Here is a tiny trained network, its code and every weight. The questions are about switching its units off for an input and a class, where a switched-off unit gives its printed mean instead of its output.

import numpy as np


def w(rows, s, z=0):
    codes = np.array(rows[::2]) - 128.0
    scale = np.full(codes.shape[1], s)
    scale[-1] = z or s
    return codes * scale


def f(y):
    return y / 2 * (1 + np.tanh(0.7978845608 * (y + 0.044715 * y**3)))


def log_softmax(a):
    a = a - a.max(-1, keepdims=True)
    return a - np.log(np.exp(a).sum(-1, keepdims=True))


def net(x, mask):
    res = np.array(x, float).reshape(1, 4) / 4 @ E
    y = f(res @ A[0][:, :-1].T + A[0][:, -1])
    res = res + np.where(mask, y, B[0][:, -1]) @ B[0][:, :-1]
    return log_softmax(res[-1] @ U[:, :-1].T + U[:, -1])


A, B = {}, {}
E = w([
[161,140,6,61,83,123,106],'x0',
[133,88,124,208,40,109,125],'x1',
[143,91,179,101,114,187,43],'x2',
[71,87,141,75,102,43,122],'x3',
],0.013)
A[0] = w([
[152,90,163,111,136,150,48,1],'neuron 0',
[119,112,122,180,98,139,114,79],'neuron 1',
[84,142,100,135,152,34,248,76],'neuron 2',
[132,91,118,184,81,139,140,100],'neuron 3',
[69,175,109,76,194,100,83,192],'neuron 4',
[78,109,171,126,140,100,139,110],'neuron 5',
[85,97,185,189,190,138,167,126],'neuron 6',
[106,171,151,81,184,150,118,66],'neuron 7',
[87,108,177,186,109,140,139,115],'neuron 8',
[53,104,161,100,131,59,142,210],'neuron 9',
[161,142,151,201,167,217,115,171],'neuron 10',
[103,151,109,144,155,115,197,68],'neuron 11',
[104,73,164,87,113,179,77,131],'neuron 12',
[149,103,105,130,79,134,137,93],'neuron 13',
[91,87,119,182,69,75,88,178],'neuron 14',
[188,163,96,182,160,134,174,116],'neuron 15',
[78,165,138,66,175,153,147,153],'neuron 16',
[133,124,58,87,93,138,109,103],'neuron 17',
[142,118,197,173,173,120,125,68],'neuron 18',
],0.014,0.0059)
B[0] = w([
[149,240,194,130,33,135,139,171],'neuron 0',
[68,176,155,184,167,135,216,158],'neuron 1',
[126,210,196,128,33,181,66,250],'neuron 2',
[102,158,141,203,174,207,209,178],'neuron 3',
[161,52,119,213,146,170,172,223],'neuron 4',
[219,70,54,95,91,123,106,181],'neuron 5',
[151,125,51,77,72,213,125,223],'neuron 6',
[126,132,134,229,128,194,227,187],'neuron 7',
[193,105,101,103,100,192,142,191],'neuron 8',
[221,57,142,190,125,48,78,239],'neuron 9',
[254,47,159,160,149,54,79,236],'neuron 10',
[126,205,154,129,72,169,111,176],'neuron 11',
[126,235,221,119,58,116,88,197],'neuron 12',
[148,118,64,159,134,169,168,158],'neuron 13',
[149,65,140,227,162,198,152,213],'neuron 14',
[194,91,173,165,80,62,53,196],'neuron 15',
[122,72,144,208,137,197,178,207],'neuron 16',
[221,73,75,27,82,156,139,200],'neuron 17',
[168,112,25,52,59,181,151,190],'neuron 18',
],0.0097,0.015)
U = w([
[109,113,135,200,147,184,219,84],'0',
[158,114,24,42,82,164,133,60],'1',
[120,222,202,127,63,140,70,104],'2',
[172,61,141,164,117,64,59,89],'3',
[142,82,137,147,138,125,55,226],'4',
[35,127,202,8,206,38,131,1],'5',
[39,121,213,12,197,30,179,1],'6',
[15,103,192,33,216,71,101,1],'7',
],0.014,0.012)

Each question gives the input, the list of numbers given to net, and the class t.
The units are the neurons (one row each of A and B). Each row of codes is followed by its name. A weight is (code - 128) times the scale printed after its matrix; where a second scale follows, it is the last column's (A, B and U).
mask holds one flag per neuron, in row order. A switched-off neuron (its flag False) gives its mean, the last column of its row in B, instead of its output. The means were averaged over made-up inputs and are rounded, as every weight is.
A unit's drop is (log p(t) with every unit on - log p(t) with that unit switched off) / (log p(t) with every unit on - log p(t) with every unit switched off).
The circuit of an input: a set's keep is (log p(t) with only the set's units on - log p(t) with every unit switched off) / (log p(t) with every unit on - log p(t) with every unit switched off). Starting from the 12 units with the biggest drops (on a tie, the unit counted first), units are removed one at a time, each time the one whose removal leaves the highest keep (on an exact tie, the one counted first), for as long as the keep stays at least 0.8.
units of the circuit, in order: the units of the circuit, biggest drop first
most important unit: the unit with the biggest drop
top k neurons: the k neurons with the biggest drops, biggest first
drop of u: that unit's drop, to one decimal
input [-1,0,6,5], class 2: units of the circuit, in order : (neuron 12)
input [6,2,6,-7], class 3: top 3 neurons : (neuron 10; neuron 2; neuron 6)
input [-5,-6,8,-7], class 2: top 3 neurons : (neuron 0; neuron 12; neuron 9)
input [-4,-2,-6,6], class 2: top 4 neurons : (neuron 2; neuron 10; neuron 11; neuron 15)
input [-1,-8,7,-8], class 0: top 4 neurons : (neuron 7; neuron 16; neuron 9; neuron 2)
input [-6,6,-1,2], class 0: top 4 neurons : (neuron 14; neuron 3; neuron 1; neuron 17)
input [1,6,-6,-7], class 3: top 3 neurons : (neuron 15; neuron 10; neuron 7)
input [-4,3,1,-6], class 3: top 2 neurons : (neuron 10; neuron 15)
input [7,2,8,6], class 2: top 2 neurons : (neuron 12; neuron 0)
input [-5,-2,-2,4], class 1: top 2 neurons : (neuron 6; neuron 10)
input [-8,-7,1,-8], class 1: top 2 neurons : (neuron 18; neuron 6)
input [-1,-1,-4,3], class 2: top 2 neurons : (neuron 2; neuron 10)
input [-2,-6,-6,-7], class 3: drop of neuron 1 : 0.1
input [-1,6,5,4], class 0: most important unit : neuron 14
input [5,-4,-8,1], class 2: drop of neuron 2 : 0.7
input [-8,5,3,0], class 1: drop of neuron 18 : 0.2
